Each row is followed by its class number.
[-6 38 3 58 49 -18 44 46 48 -17 58 20 -14 -57 -40 6 -51 9 17 -79 64 -47 51 30 -14 -43 -26 34 25 86 -58 -7 -25 -25 37 -13 -104] -> 3
[5 48 17 81 45 -16 22 73 41 -17 66 -5 -27 -39 -47 20 -72 19 43 -41 34 -49 35 37 -3 -40 -30 42 33 97 -49 -32 -38 -10 47 17 -94] -> 4
[30 48 14 7 -81 15 -48 -74 23 -3 -20 11 14 -46 -30 1 3 19 -57 -6 -1 -58 -56 11 -19 19 -1 -68 -91 31 -34 47 20 -40 -6 -78 8] -> 7
[21 7 6 -9 -37 -50 -11 25 -32 4 -6 -60 -82 -40 -25 32 -72 2 66 -54 -35 -48 0 78 12 -14 -60 -41 -49 1 -93 27 -6 77 57 -7 23] -> 8
[6 41 4 -29 16 21 2 25 66 -11 6 -26 -36 -34 24 48 -27 -15 33 1 -15 -31 45 -1 -15 28 32 -5 -42 16 21 2 -34 21 49 18 -46] -> 3
[6 27 11 -10 -85 22 -48 -60 20 -4 -47 44 27 -64 -4 -14 34 13 -49 -41 4 -59 -42 15 -25 32 -25 -71 -71 -4 -38 13 39 -34 12 -62 1] -> 1
[18 19 11 -4 -84 11 -47 -53 18 -7 -36 26 14 -61 -9 -19 15 9 -55 -35 4 -60 -38 7 -28 22 -41 -63 -86 10 -49 35 29 -27 2 -66 5] -> 2
[-13 31 28 85 -61 -40 -9 18 -23 2 73 27 -29 -81 4 -9 -33 -72 0 -26 11 -45 1 -4 26 10 -21 -31 -56 93 12 -13 14 24 34 -18 -73] -> 2
[-30 24 26 76 -58 -35 -14 10 -35 2 73 21 -23 -58 10 -5 -15 -77 8 -6 19 -35 -13 -7 41 10 2 -26 -30 67 29 -35 13 7 21 -1 -73] -> 1
[0 37 10 82 47 -23 29 67 27 -10 52 -6 -36 -32 -54 15 -65 32 44 -72 33 -39 38 48 7 -44 -33 37 38 94 -40 -31 -28 -10 45 10 -95] -> 8
[24 18 19 -4 -29 -43 -12 20 -28 -5 -9 -38 -63 -40 -12 30 -75 -5 77 -45 -39 -53 -13 65 13 -16 -48 -45 -58 -2 -72 2 -14 74 51 9 26] -> 6
[-7 37 3 63 56 -18 40 44 46 -14 64 16 -16 -62 -44 12 -44 16 32 -78 67 -37 57 37 -14 -45 -23 41 31 87 -44 -19 -30 -27 41 -10 -98] -> 3
[-1 31 7 75 37 -20 31 71 18 -14 49 -13 -37 -28 -50 16 -63 19 41 -75 27 -42 37 45 6 -42 -26 38 43 86 -49 -20 -28 -8 43 3 -93] -> 8
[8 3 -11 -17 5 0 -43 22 21 -12 6 -44 -58 6 14 34 6 -3 45 17 -39 12 25 5 -8 1 36 -15 -12 28 29 1 -29 39 39 17 -32] -> 2
[-20 23 12 73 45 -20 17 66 30 -15 58 -23 -39 -26 -50 16 -50 21 43 -70 41 -30 40 42 3 -41 -19 42 41 70 -44 -33 -34 -20 39 11 -95] -> 8
[63 17 31 -3 -48 -41 10 12 -61 -12 9 -51 -47 -34 -20 19 -90 -13 46 -21 -55 -55 -28 55 8 5 -82 -43 -6 6 -97 51 4 57 51 -16 16] -> 2
[55 20 31 -18 -50 -39 13 12 -65 -10 12 -58 -44 -30 -22 25 -82 -8 50 -28 -53 -36 -35 66 -1 1 -70 -44 -3 2 -86 26 1 62 49 -12 25] -> 7
[-32 44 37 72 -55 -24 -5 3 -44 0 75 42 -14 -75 10 -4 -17 -76 3 -11 24 -34 -13 -7 32 18 0 -21 -22 57 49 -37 14 10 35 -8 -81] -> 1
[16 25 8 -12 -40 -36 -14 31 -27 6 -7 -41 -62 -58 -21 27 -66 -6 65 -48 -38 -50 5 64 0 -5 -42 -57 -66 20 -81 16 -3 81 61 0 20] -> 1
[71 21 25 -2 -43 -36 30 34 -57 -5 9 -59 -50 -34 -12 23 -93 -2 50 -15 -51 -46 -19 72 2 1 -69 -43 -3 -11 -79 43 2 59 49 -5 6] -> 3
[-18 19 29 82 -56 -34 5 2 -39 -3 76 33 -22 -54 -5 -4 -12 -69 17 -14 16 -34 -22 -8 37 6 -9 -30 -22 77 34 -38 11 7 30 -7 -66] -> 7
[-10 38 -8 -40 12 22 -11 15 63 -12 16 -24 -36 -17 24 43 2 5 30 5 -19 -13 46 13 -16 45 42 -13 -25 0 42 -7 -30 11 56 27 -34] -> 5
[-5 60 20 83 52 -18 41 70 37 -13 67 2 -16 -51 -62 13 -71 25 46 -66 33 -42 38 27 -3 -32 -22 29 22 114 -39 -40 -24 -15 43 4 -79] -> 7
[-20 22 -11 -41 5 17 -21 10 65 -6 16 -29 -29 -8 26 33 24 -8 19 5 -22 -15 44 8 -11 32 45 -21 -32 5 29 -13 -35 10 48 29 -41] -> 5
[-11 31 -6 -39 16 13 -15 23 65 -6 10 -39 -39 -12 26 42 -1 -1 31 -2 -17 -10 48 12 -14 40 39 -15 -21 6 25 -7 -25 8 55 18 -44] -> 5
[22 25 11 -17 -89 4 -45 -45 27 -1 -40 21 27 -59 4 -18 32 24 -57 -46 -2 -63 -33 29 -18 33 -40 -66 -74 -5 -55 40 30 -35 1 -66 17] -> 5
[65 34 35 -11 -48 -41 12 30 -55 -4 22 -49 -21 -42 -15 9 -80 -8 30 -26 -49 -47 -31 58 11 13 -93 -40 10 13 -92 43 4 58 54 -17 11] -> 5
[-16 40 -1 58 48 -19 29 46 52 -7 63 11 0 -63 -50 2 -56 5 31 -75 72 -28 60 29 -21 -39 -22 32 7 114 -43 -4 -30 -23 56 -16 -97] -> 0
[-5 21 1 -28 11 17 -12 13 68 -11 7 -16 -35 -26 33 43 -2 -18 27 -2 -14 -17 41 -6 -13 35 38 -14 -44 13 28 -8 -26 16 52 22 -45] -> 3
[1 15 11 -4 -98 17 -58 -49 17 -2 -31 22 31 -46 -1 -19 35 8 -39 1 17 -37 -52 17 -18 23 -23 -62 -83 -12 -12 16 27 -35 17 -44 6] -> 0
[32 42 2 11 -83 13 -58 -66 7 1 -5 14 24 -45 -21 -11 11 5 -57 21 -5 -68 -68 15 -20 21 -2 -71 -91 26 -17 36 11 -36 5 -55 2] -> 4
[-17 29 -3 57 49 -12 30 33 40 -14 62 12 -20 -49 -50 12 -54 13 30 -58 70 -37 48 33 -21 -36 -25 38 26 83 -44 -21 -32 -23 40 7 -93] -> 4
[30 38 8 18 -83 12 -54 -60 12 -4 -8 9 18 -48 -19 -7 -2 8 -49 7 7 -63 -57 19 -23 32 -1 -70 -80 25 -25 44 21 -41 6 -57 -6] -> 4
[-29 -59 -3 59 -64 -31 2 8 -52 -21 67 28 -56 -4 26 -6 26 -99 0 -29 24 -7 -9 -30 43 -12 7 -5 -9 36 16 -31 6 19 22 13 -66] -> 3
[-22 46 -7 64 48 -16 32 40 51 -19 67 22 -33 -64 -50 4 -60 9 27 -81 65 -44 63 25 -20 -35 -25 23 5 105 -50 -11 -20 -14 46 -8 -101] -> 2
[-21 28 28 71 -57 -33 -5 7 -40 3 68 19 -35 -66 2 2 -20 -72 0 -24 16 -37 -5 14 37 9 -21 -15 -36 66 25 -15 9 18 34 -24 -71] -> 8
[9 10 -3 -25 21 0 -38 25 27 -7 17 -32 -35 4 15 36 -6 -31 43 15 -32 10 21 -1 -10 14 54 -15 -16 47 31 -11 -31 33 36 18 -41] -> 1
[-2 37 39 78 -57 -29 1 13 -33 -3 73 34 -30 -77 15 3 -20 -78 -1 -21 12 -50 -11 1 33 8 -15 -24 -42 57 30 -25 8 14 32 -20 -74] -> 3
[12 14 15 -1 -89 5 -48 -57 17 -13 -29 21 12 -50 3 -21 28 20 -45 -21 6 -54 -42 22 -24 22 -36 -64 -61 -14 -39 28 30 -44 1 -53 -4] -> 2
[23 26 19 -1 -88 11 -47 -41 15 3 -48 10 27 -54 -12 -17 8 10 -41 -21 11 -49 -41 15 -21 19 -33 -66 -86 9 -43 43 32 -31 13 -77 10] -> 0
[24 3 13 -8 -45 -44 -14 21 -26 -1 -1 -41 -68 -36 -19 23 -68 -9 67 -35 -38 -49 -5 63 8 -20 -50 -55 -43 6 -94 4 -9 85 44 16 16] -> 1
[-2 2 -5 -18 12 -1 -45 27 29 -19 20 -24 -41 -9 17 34 15 -9 31 21 -41 15 30 -2 -17 25 41 -1 -29 50 46 -3 -27 26 53 12 -30] -> 2
[67 25 31 -8 -36 -29 20 12 -62 -13 -15 -53 -39 -23 -16 26 -89 -5 58 -32 -53 -45 -28 56 14 -5 -75 -37 10 1 -91 50 0 61 54 -21 15] -> 6
[32 22 19 -6 -39 -54 -22 19 -28 -6 7 -53 -70 -47 -12 28 -75 1 65 -35 -40 -49 -3 77 13 -16 -74 -37 -43 10 -97 28 -8 77 42 6 28] -> 2
[-2 40 1 -29 19 23 1 22 50 -8 19 -24 -40 -25 32 47 -11 -14 31 0 -22 -5 39 7 -21 35 44 -6 -30 -12 44 -7 -28 16 59 27 -43] -> 3
[8 23 -4 -15 25 4 -25 36 34 -12 5 -27 -27 -5 18 35 -7 -17 40 13 -41 9 27 0 -9 9 49 -4 -23 43 37 8 -32 34 47 2 -36] -> 6
[69 40 24 0 -53 -33 14 16 -57 -8 15 -50 -47 -45 -21 17 -103 6 48 -12 -55 -53 -27 68 -1 4 -86 -48 -12 15 -78 35 1 70 53 3 12] -> 2
[36 11 21 2 -47 -46 -6 27 -37 -2 4 -39 -69 -55 -13 29 -73 -3 64 -42 -34 -50 -12 76 9 -10 -66 -50 -52 -8 -83 17 -2 79 55 7 21] -> 3
[-38 -55 -1 48 -60 -37 0 11 -40 -16 67 23 -51 -2 17 -11 24 -88 -6 -34 27 -15 7 -21 40 -4 2 -10 -7 48 7 -39 3 17 19 9 -66] -> 5
[58 19 21 -13 -54 -34 1 10 -58 -10 11 -62 -36 -28 -13 20 -75 -15 52 1 -42 -30 -27 75 6 0 -80 -43 6 -7 -73 37 0 56 53 -8 9] -> 0
[-7 30 37 83 -72 -28 -5 9 -47 -1 70 32 -26 -67 0 -5 -19 -68 0 14 10 -53 -24 7 36 4 -35 -26 -40 60 20 -16 5 18 34 -9 -62] -> 4
[-32 -53 6 57 -43 -42 0 10 -46 -23 49 22 -38 3 26 -12 17 -98 11 -36 30 -7 -3 -38 42 -16 14 2 0 71 15 -30 4 4 16 -13 -74] -> 6
[-23 24 -6 57 44 -13 29 43 45 -11 53 8 -4 -49 -47 2 -49 3 31 -65 78 -21 56 22 -15 -35 -20 33 17 103 -35 -8 -24 -28 46 -6 -101] -> 0
[13 12 0 -32 21 -3 -30 32 23 -10 9 -46 -52 9 17 39 4 -25 53 11 -32 4 31 13 -4 7 43 -7 -8 35 34 4 -36 34 45 -4 -39] -> 8
[9 49 18 87 45 -18 31 78 34 -7 70 -4 -20 -51 -51 13 -67 8 42 -60 38 -47 33 29 3 -50 -19 33 17 93 -45 -21 -36 -7 40 7 -91] -> 3
[-14 29 26 77 -53 -38 1 22 -33 7 82 22 -15 -65 3 -9 -20 -71 -5 -12 11 -44 -5 9 42 20 -23 -29 -30 70 21 -16 12 12 23 -9 -70] -> 5
[-24 37 8 58 46 -21 39 41 47 -16 56 6 -25 -51 -55 12 -54 21 43 -83 68 -35 51 27 -19 -45 -9 30 27 87 -48 -26 -27 -27 34 -13 -91] -> 7
[40 34 10 14 -83 6 -70 -54 18 -7 -22 6 8 -45 -20 -9 -1 12 -54 16 1 -67 -64 19 -20 21 -21 -76 -90 32 -41 45 21 -34 -5 -68 -8] -> 4
[66 20 33 -4 -43 -35 25 21 -66 -1 8 -50 -43 -35 -30 22 -98 -12 40 -28 -55 -48 -25 81 5 3 -93 -40 -1 6 -94 49 0 70 58 -18 2] -> 8
[39 2 17 -4 -43 -37 -15 41 -37 -3 4 -54 -66 -34 -21 32 -73 -4 71 -13 -48 -49 -12 84 -3 -10 -65 -40 -47 -3 -84 11 -18 82 49 24 31] -> 4
[61 17 23 -8 -37 -37 17 11 -62 -4 3 -51 -46 -33 -23 30 -93 2 45 -8 -62 -55 -24 75 -1 3 -78 -42 -5 3 -87 41 -9 68 63 4 7] -> 4
[54 34 18 -14 -53 -35 8 28 -50 -10 20 -53 -39 -33 -13 15 -73 2 40 -13 -53 -53 -27 77 10 19 -76 -55 0 -6 -79 30 7 57 52 2 13] -> 5
[33 10 13 -7 -43 -46 -7 21 -29 3 -3 -48 -79 -36 -24 32 -83 0 66 -48 -41 -58 -9 78 15 -19 -66 -46 -55 2 -94 22 -15 89 57 10 21] -> 8
[-40 -55 -5 44 -51 -34 -1 15 -47 -14 63 14 -57 6 19 -9 32 -87 2 -33 21 -15 6 -17 40 -10 9 -11 -2 34 18 -46 -5 14 14 15 -68] -> 5
[59 22 25 -10 -36 -32 9 16 -67 -8 13 -60 -50 -26 -18 26 -80 -9 44 2 -52 -40 -23 74 -1 1 -80 -38 4 2 -77 33 -8 63 54 0 2] -> 4
[19 17 6 1 -34 -45 -20 29 -33 4 17 -44 -52 -42 -18 23 -65 -10 70 -24 -36 -29 -6 78 9 -10 -57 -44 -54 10 -59 0 -6 78 61 18 30] -> 0
[15 7 11 -7 -93 10 -40 -44 8 -3 -50 12 5 -42 -13 -13 13 18 -51 -32 5 -57 -47 22 -17 18 -37 -58 -74 -7 -50 39 29 -25 7 -67 -1] -> 8
[21 23 17 -17 -44 -40 -4 32 -33 0 -5 -51 -71 -42 -29 32 -75 -6 77 -38 -40 -50 -11 66 7 -20 -53 -54 -54 8 -89 15 -9 93 52 3 30] -> 7
[38 33 8 22 -82 12 -51 -55 23 0 -6 7 13 -55 -16 -6 6 10 -60 -19 3 -51 -48 12 -25 24 12 -70 -100 19 -27 53 20 -41 2 -70 -2] -> 3
[-13 40 -1 -40 14 22 -7 11 51 -4 3 -26 -44 -21 28 46 -1 -12 30 -3 -22 -14 44 15 -13 33 30 -4 -35 1 45 -4 -32 15 59 16 -46] -> 8
[30 1 14 0 -52 -42 -13 20 -30 3 2 -64 -61 -26 -17 29 -70 -3 75 -33 -36 -34 -2 78 11 -18 -52 -44 -44 -7 -82 12 -13 74 54 20 34] -> 0
[63 29 30 -10 -37 -44 6 18 -53 -11 22 -45 -48 -39 -11 16 -89 -10 43 -20 -59 -48 -23 68 -1 -1 -90 -42 -15 17 -86 29 -6 69 53 2 5] -> 2
